Below are the code and all the weights of a small trained network. Each question names an input and a target symbol and asks about switching units off, where a switched-off unit gives its printed mean instead of its output.

import numpy as np


def w(rows, s, z=0):
    codes = np.array(rows[::2]) - 128.0
    scale = np.full(codes.shape[1], s)
    scale[-1] = z or s
    return codes * scale


def f(y):
    return np.maximum(y, 0)


def softmax(a):
    e = np.exp(a - a.max(-1, keepdims=True))
    return e / e.sum(-1, keepdims=True)


def log_softmax(a):
    a = a - a.max(-1, keepdims=True)
    return a - np.log(np.exp(a).sum(-1, keepdims=True))


def net(x, mask):
    ids = ['ΓΔΠΦβεζλτ'.index(c) for c in x.split()]
    T = len(ids)
    res = E[ids] + P[:T]
    q, k, v = (res @ M[0].T for M in (Q, K, V))
    z = softmax(np.where(np.tri(T) > 0, q @ k.T / 3**0.5, -1e9)) @ v
    res = res + np.where(mask[0], z, O[0][:, -1]) @ O[0][:, :-1]
    y = f(res @ A[0][:, :-1].T + A[0][:, -1])
    res = res + np.where(mask[1:13], y, B[0][:, -1]) @ B[0][:, :-1]
    return log_softmax(res[-1] @ U[:, :-1].T + U[:, -1])


Q, K, V, O, A, B = {}, {}, {}, {}, {}, {}
E = w([
[29,140,58,152,101,175,134,248,145],'Γ',
[81,172,70,79,165,92,234,50,142],'Δ',
[59,209,120,200,128,157,218,154,87],'Π',
[53,169,87,163,109,98,42,95,179],'Φ',
[106,187,100,162,74,115,66,139,144],'β',
[101,90,99,112,147,167,148,209,138],'ε',
[72,120,77,101,142,65,43,83,148],'ζ',
[129,132,96,105,94,83,51,121,112],'λ',
[157,151,114,141,61,134,74,154,90],'τ',
],0.017)
P = w([
[200,131,60,161,250,106,101,97,161],'0',
[115,177,117,121,228,84,53,197,36],'1',
[158,128,73,190,97,20,158,152,142],'2',
[96,152,147,96,120,81,99,189,96],'3',
[122,41,126,174,68,44,158,153,119],'4',
[71,94,180,58,72,107,109,128,132],'5',
[132,8,166,140,83,74,118,169,112],'6',
],0.011)
Q[0] = w([
[64,43,85,75,1,166,37,245,246],'H0',
[13,207,204,44,173,172,65,157,5],'H0',
[159,184,146,106,218,217,79,110,123],'H0',
],0.0081)
K[0] = w([
[61,19,239,104,34,79,141,149,135],'H0',
[131,64,58,254,114,60,180,147,102],'H0',
[206,69,77,176,175,96,76,135,133],'H0',
],0.0098)
V[0] = w([
[74,132,127,90,193,140,254,129,123],'H0',
[154,43,68,45,143,21,106,118,124],'H0',
[17,159,109,152,186,64,121,36,172],'H0',
],0.0096)
O[0] = w([
[88,182,209,93,144,67,163,78,120,185],'H0',
[135,77,135,252,171,100,151,180,73,100],'H0',
[129,73,136,105,57,143,204,74,87,255],'H0',
],0.013,0.0089)
A[0] = w([
[170,161,164,130,117,89,37,92,143,134],'N0',
[159,138,189,94,91,132,142,118,166,3],'N1',
[139,158,102,122,221,92,51,198,221,94],'N2',
[161,113,105,113,101,89,136,107,195,78],'N3',
[106,126,127,206,138,120,95,173,87,116],'N4',
[127,126,129,189,183,111,67,164,152,43],'N5',
[126,89,129,133,197,126,199,219,165,110],'N6',
[106,136,113,196,171,168,175,157,96,121],'N7',
[174,126,127,91,183,182,177,102,171,133],'N8',
[146,108,65,94,128,156,10,134,203,84],'N9',
[143,126,66,108,65,110,75,127,153,116],'N10',
[138,138,180,173,135,129,155,117,165,152],'N11',
],0.013,0.011)
B[0] = w([
[91,44,187,133,88,65,183,178,222,184],'N0',
[168,42,137,142,108,106,84,89,152,222],'N1',
[198,51,174,102,11,126,134,153,139,197],'N2',
[80,155,189,165,180,138,125,155,77,175],'N3',
[143,138,122,196,177,106,122,59,121,254],'N4',
[137,172,119,115,169,159,249,102,123,180],'N5',
[7,136,134,118,129,168,150,82,92,188],'N6',
[78,59,117,75,187,93,98,155,167,238],'N7',
[73,68,28,150,151,104,153,247,101,171],'N8',
[157,163,207,106,155,75,96,187,69,217],'N9',
[144,176,102,58,179,187,115,92,127,246],'N10',
[152,105,95,59,126,139,40,149,149,185],'N11',
],0.012,0.0093)
U = w([
[62,126,92,124,137,86,140,254,133,253],'Γ',
[74,172,153,176,73,105,146,111,54,237],'Δ',
[118,110,151,121,125,136,111,81,144,57],'Π',
[147,85,96,129,102,160,113,95,119,132],'Φ',
[111,130,121,125,139,108,68,133,94,61],'β',
[127,130,119,183,113,83,146,157,152,168],'ε',
[115,87,110,165,112,85,71,141,120,21],'ζ',
[125,146,115,153,149,103,139,109,135,42],'λ',
[137,109,135,138,135,111,129,151,119,27],'τ',
],0.0079,0.0044)

Each question gives the input, a string of symbols that net reads in full, and the target symbol t.
The units are the heads (3 rows each of Q, K, V and O) and the neurons (one row each of A and B). Each row of codes is followed by its name. A weight is (code - 128) times the scale printed after its matrix; where a second scale follows, it is the last column's (O, A, B and U).
mask holds one flag per unit, heads first, then neurons. A switched-off unit (its flag False) gives its mean, the last column of its rows in O or B, instead of its output. The means were averaged over made-up inputs and are rounded, as every weight is.
A unit's drop is (log p(t) with every unit on - log p(t) with that unit switched off) / (log p(t) with every unit on - log p(t) with every unit switched off).
The circuit of an input: a set's keep is (log p(t) with only the set's units on - log p(t) with every unit switched off) / (log p(t) with every unit on - log p(t) with every unit switched off). Starting from the 12 units with the biggest drops (on a tie, the unit counted first), units are removed one at a time, each time the one whose removal leaves the highest keep (on an exact tie, the one counted first), for as long as the keep stays at least 0.8.
circuit, biggest first: the units of the circuit, biggest drop first
unit that matters most: the unit with the biggest drop
k most important neurons: the k neurons with the biggest drops, biggest first
drop when u is switched off: that unit's drop, to one decimal
input Π ζ ε ζ Δ ε, target Δ: 2 most important neurons	(N6, N8)
input β Π Δ β, target Δ: circuit, biggest first	(H0, N7)
input Π λ Π ζ β Φ λ, target Φ: 2 most important neurons	(N10, N9)
input Π Γ τ, target Γ: circuit, biggest first	(H0, N0)
input ε β β, target β: circuit, biggest first	(H0, N10, N9)
input β Π Δ τ Δ ζ, target Δ: 2 most important neurons	(N7, N1)
input τ Δ Π, target Γ: circuit, biggest first	(N7, N4)
input Π β Γ λ, target Γ: most important neuron	(N0)
input Δ ε Π λ β, target λ: circuit, biggest first	(N4, H0, N5, N10)
input Π Π Δ Γ ε Γ, target Δ: 2 most important neurons	(N6, N4)
input ε ε Π, target Γ: circuit, biggest first	(N4, N7)
input Π ζ β, target ζ: circuit, biggest first	(H0, N7, N4)
input λ ε λ ζ, target λ: 3 most important neurons	(N4, N5, N7)
input τ β ε Π λ τ, target λ: 3 most important neurons	(N4, N5, N7)
input λ Π Δ Π Δ λ, target Δ: 2 most important neurons	(N7, N1)
input Π ζ ζ Φ τ, target Φ: circuit, biggest first	(H0, N10)
input Γ Δ Δ, target Δ: 2 most important neurons	(N10, N7)
input Δ Π Φ β Δ, target Δ: unit that matters most	N7
input β β τ Φ λ ε Δ, target Γ: 3 most important neurons	(N4, N8, N1)
input ζ Π ε Π Φ Φ β, target Φ: most important neuron	(N10)
input Π Γ Π Π Δ Γ β, target Γ: 2 most important neurons	(N0, N4)
input ε Φ β β, target β: 2 most important neurons	(N9, N10)
input λ Δ Π ε Π τ β, target τ: 3 most important neurons	(N9, N2, N5)
input β λ Δ ε ε Φ, target ε: drop when N4 is switched off	0.1
input ζ β λ τ Φ, target τ: drop when N11 is switched off	0.0
input β β λ Π Φ, target Π: drop when N10 is switched off	0.3
input β Γ τ Δ λ, target Δ: drop when N7 is switched off	0.2
